Below is a small trained network, with its code and all its weights. Each question gives an input and a class and asks what happens when units are switched off, that is, made to give their printed mean instead of their output.

import numpy as np


def w(rows, s, z=0):
    codes = np.array(rows[::2]) - 128.0
    scale = np.full(codes.shape[1], s)
    scale[-1] = z or s
    return codes * scale


def f(y):
    return np.maximum(y, 0)


def log_softmax(a):
    a = a - a.max(-1, keepdims=True)
    return a - np.log(np.exp(a).sum(-1, keepdims=True))


def net(x, mask):
    res = np.array(x, float).reshape(1, 7) / 4 @ E
    y = f(res @ A[0][:, :-1].T + A[0][:, -1])
    res = res + np.where(mask, y, B[0][:, -1]) @ B[0][:, :-1]
    return log_softmax(res[-1] @ U[:, :-1].T + U[:, -1])


A, B = {}, {}
E = w([
[196,175,65,94],'x0',
[153,196,228,164],'x1',
[212,143,81,177],'x2',
[144,69,162,2],'x3',
[113,54,106,46],'x4',
[172,131,213,45],'x5',
[37,232,51,72],'x6',
],0.008)
A[0] = w([
[81,71,160,175,76],'neuron 0',
[116,60,122,164,147],'neuron 1',
[142,59,119,95,194],'neuron 2',
[155,161,119,195,96],'neuron 3',
[154,110,197,141,6],'neuron 4',
[168,109,51,103,195],'neuron 5',
[128,251,133,136,101],'neuron 6',
[143,36,111,58,147],'neuron 7',
[146,163,160,58,165],'neuron 8',
[79,136,106,118,92],'neuron 9',
[68,156,164,104,139],'neuron 10',
[134,64,113,96,212],'neuron 11',
[132,113,77,76,143],'neuron 12',
[179,175,97,95,134],'neuron 13',
[97,51,124,173,47],'neuron 14',
[146,97,156,118,104],'neuron 15',
[195,196,96,89,21],'neuron 16',
[146,67,254,128,127],'neuron 17',
[161,123,173,67,104],'neuron 18',
[122,171,78,145,57],'neuron 19',
[60,111,68,64,161],'neuron 20',
],0.015,0.0026)
B[0] = w([
[96,110,114,103,179],'neuron 0',
[76,71,108,175,181],'neuron 1',
[98,67,132,130,209],'neuron 2',
[115,173,97,105,200],'neuron 3',
[118,204,236,140,181],'neuron 4',
[176,82,148,193,203],'neuron 5',
[114,181,64,87,230],'neuron 6',
[113,34,142,108,247],'neuron 7',
[145,132,98,153,200],'neuron 8',
[119,134,131,102,172],'neuron 9',
[18,136,160,64,188],'neuron 10',
[150,51,124,111,206],'neuron 11',
[163,128,157,51,197],'neuron 12',
[116,98,108,155,186],'neuron 13',
[101,114,89,157,180],'neuron 14',
[176,132,137,186,170],'neuron 15',
[62,101,101,156,191],'neuron 16',
[140,141,255,204,246],'neuron 17',
[191,139,153,147,203],'neuron 18',
[196,176,140,135,186],'neuron 19',
[131,129,169,68,236],'neuron 20',
],0.0093,0.013)
U = w([
[129,131,172,221,116],'0',
[107,62,125,109,255],'1',
[97,194,148,136,117],'2',
[131,192,79,148,42],'3',
[42,189,198,127,114],'4',
[11,129,69,155,72],'5',
],0.012,0.0025)

Each question gives the input, the list of numbers given to net, and the class t.
The units are the neurons (one row each of A and B). Each row of codes is followed by its name. A weight is (code - 128) times the scale printed after its matrix; where a second scale follows, it is the last column's (A, B and U).
mask holds one flag per neuron, in row order. A switched-off neuron (its flag False) gives its mean, the last column of its row in B, instead of its output. The means were averaged over made-up inputs and are rounded, as every weight is.
A unit's drop is (log p(t) with every unit on - log p(t) with that unit switched off) / (log p(t) with every unit on - log p(t) with every unit switched off).
The circuit of an input: a set's keep is (log p(t) with only the set's units on - log p(t) with every unit switched off) / (log p(t) with every unit on - log p(t) with every unit switched off). Starting from the 12 units with the biggest drops (on a tie, the unit counted first), units are removed one at a time, each time the one whose removal leaves the highest keep (on an exact tie, the one counted first), for as long as the keep stays at least 0.8.
units of the circuit, in order: the units of the circuit, biggest drop first
k most important neurons: the k neurons with the biggest drops, biggest first
drop of u: that unit's drop, to one decimal
input [8,4,-2,-7,8,-6,4], class 3: most important neuron -> [neuron 19]
input [4,7,-4,-7,-2,-6,6], class 3: units of the circuit, in order -> [neuron 19; neuron 6]
input [7,-4,6,-4,-8,3,-5], class 3: units of the circuit, in order -> [neuron 17; neuron 3]
input [-3,-8,8,-5,-1,-7,-7], class 5: units of the circuit, in order -> [neuron 17; neuron 14]
input [-3,4,6,-5,-3,6,8], class 3: units of the circuit, in order -> [neuron 6; neuron 17]
input [-5,-8,6,-5,-6,3,-1], class 5: units of the circuit, in order -> [neuron 17; neuron 18]
input [-1,-1,0,-7,-7,7,-3], class 4: 2 most important neurons -> [neuron 5; neuron 4]
input [6,1,-8,8,8,6,-8], class 0: 2 most important neurons -> [neuron 17; neuron 18]
input [2,-1,-7,2,-1,2,-7], class 0: drop of neuron 5 -> 0.0
input [1,6,5,6,0,-7,3], class 3: drop of neuron 2 -> 0.1
input [3,-5,6,-4,7,-4,5], class 1: drop of neuron 20 -> 0.1
input [-4,3,0,8,2,8,0], class 0: drop of neuron 17 -> 0.3
